Below are the code and all the weights of a small trained network. Each question names an input and a class and asks about switching units off, where a switched-off unit gives its printed mean instead of its output.

import numpy as np


def w(rows, s, z=0):
    codes = np.array(rows[::2]) - 128.0
    scale = np.full(codes.shape[1], s)
    scale[-1] = z or s
    return codes * scale


def norm(h):
    return h / np.sqrt((h * h).mean(-1, keepdims=True) + 1e-5)


def f(y):
    return y / 2 * (1 + np.tanh(0.7978845608 * (y + 0.044715 * y**3)))


def log_softmax(a):
    a = a - a.max(-1, keepdims=True)
    return a - np.log(np.exp(a).sum(-1, keepdims=True))


def net(x, mask):
    res = np.array(x, float).reshape(1, 5) / 4 @ E
    u = 0
    for l in range(2):
        y = f(norm(res) @ A[l][:, :-1].T + A[l][:, -1])
        res = res + np.where(mask[u : u + 7], y, B[l][:, -1]) @ B[l][:, :-1]
        u += 7
    return log_softmax(norm(res)[-1] @ U[:, :-1].T + U[:, -1])


A, B = {}, {}
E = w([
[171,191,135,152],'x0',
[151,110,58,217],'x1',
[55,253,71,214],'x2',
[106,179,181,159],'x3',
[55,120,179,177],'x4',
],0.0068)
A[0] = w([
[122,116,89,153,32],'L0N0',
[134,248,50,153,84],'L0N1',
[112,169,123,127,255],'L0N2',
[148,101,21,195,57],'L0N3',
[165,110,134,109,55],'L0N4',
[181,225,70,156,195],'L0N5',
[210,102,207,139,103],'L0N6',
],0.013,0.0026)
B[0] = w([
[141,93,128,145,132],'L0N0',
[193,247,205,136,254],'L0N1',
[121,154,90,56,179],'L0N2',
[81,75,37,149,206],'L0N3',
[109,142,183,193,140],'L0N4',
[106,228,148,131,242],'L0N5',
[181,79,150,76,181],'L0N6',
],0.015,0.0078)
A[1] = w([
[64,117,113,79,179],'L1N0',
[69,127,162,129,81],'L1N1',
[233,77,242,130,119],'L1N2',
[109,139,142,89,179],'L1N3',
[129,97,6,197,85],'L1N4',
[183,172,184,169,5],'L1N5',
[115,80,96,133,59],'L1N6',
],0.016,0.002)
B[1] = w([
[136,112,207,109,150],'L1N0',
[175,113,132,96,136],'L1N1',
[48,77,15,104,255],'L1N2',
[116,95,138,158,161],'L1N3',
[254,79,141,217,179],'L1N4',
[90,204,121,151,188],'L1N5',
[128,208,122,146,144],'L1N6',
],0.021,0.0093)
U = w([
[112,255,136,153,224],'0',
[80,41,42,111,162],'1',
[189,111,74,216,92],'2',
[97,113,213,80,5],'3',
],0.017,0.0032)

Each question gives the input, the list of numbers given to net, and the class t.
The units are the neurons (one row each of A and B). Each row of codes is followed by its name. A weight is (code - 128) times the scale printed after its matrix; where a second scale follows, it is the last column's (A, B and U).
mask holds one flag per neuron, layer by layer. A switched-off neuron (its flag False) gives its mean, the last column of its row in B, instead of its output. The means were averaged over made-up inputs and are rounded, as every weight is.
A unit's drop is (log p(t) with every unit on - log p(t) with that unit switched off) / (log p(t) with every unit on - log p(t) with every unit switched off).
The circuit of an input: a set's keep is (log p(t) with only the set's units on - log p(t) with every unit switched off) / (log p(t) with every unit on - log p(t) with every unit switched off). Starting from the 12 units with the biggest drops (on a tie, the unit counted first), units are removed one at a time, each time the one whose removal leaves the highest keep (on an exact tie, the one counted first), for as long as the keep stays at least 0.8.
circuit, biggest first: the units of the circuit, biggest drop first
unit that matters most: the unit with the biggest drop
k most important neurons: the k neurons with the biggest drops, biggest first
drop when u is switched off: that unit's drop, to one decimal
input [-3,0,-1,1,-1], class 1: 2 most important neurons	[L0N3 L0N5]
input [-1,-3,1,-3,0], class 3: 2 most important neurons	[L0N1 L0N3]
input [-8,-1,5,-6,8], class 2: 3 most important neurons	[L0N1 L1N4 L0N5]
input [-6,7,-2,8,4], class 2: circuit, biggest first	[L0N1 L1N4]
input [-8,-7,2,6,-5], class 3: circuit, biggest first	[L0N1 L1N0]
input [-2,-2,3,-5,7], class 3: circuit, biggest first	[L0N1 L1N0 L1N2]
input [-8,1,-1,-4,6], class 2: 3 most important neurons	[L0N5 L0N6 L0N1]
input [-2,4,-2,6,-6], class 2: 2 most important neurons	[L0N1 L0N3]
input [8,8,-6,1,5], class 1: unit that matters most	L0N6
input [-1,-4,1,8,3], class 3: 3 most important neurons	[L0N1 L1N2 L0N5]
input [0,-6,-1,-1,-8], class 1: 2 most important neurons	[L0N3 L0N1]
input [3,-7,1,-4,0], class 3: drop when L0N1 is switched off	0.8
input [0,-6,1,-4,-2], class 3: drop when L0N3 is switched off	0.1
input [-7,0,3,5,8], class 3: drop when L0N3 is switched off	0.3
input [-6,0,2,-8,-1], class 2: drop when L0N0 is switched off	0.0
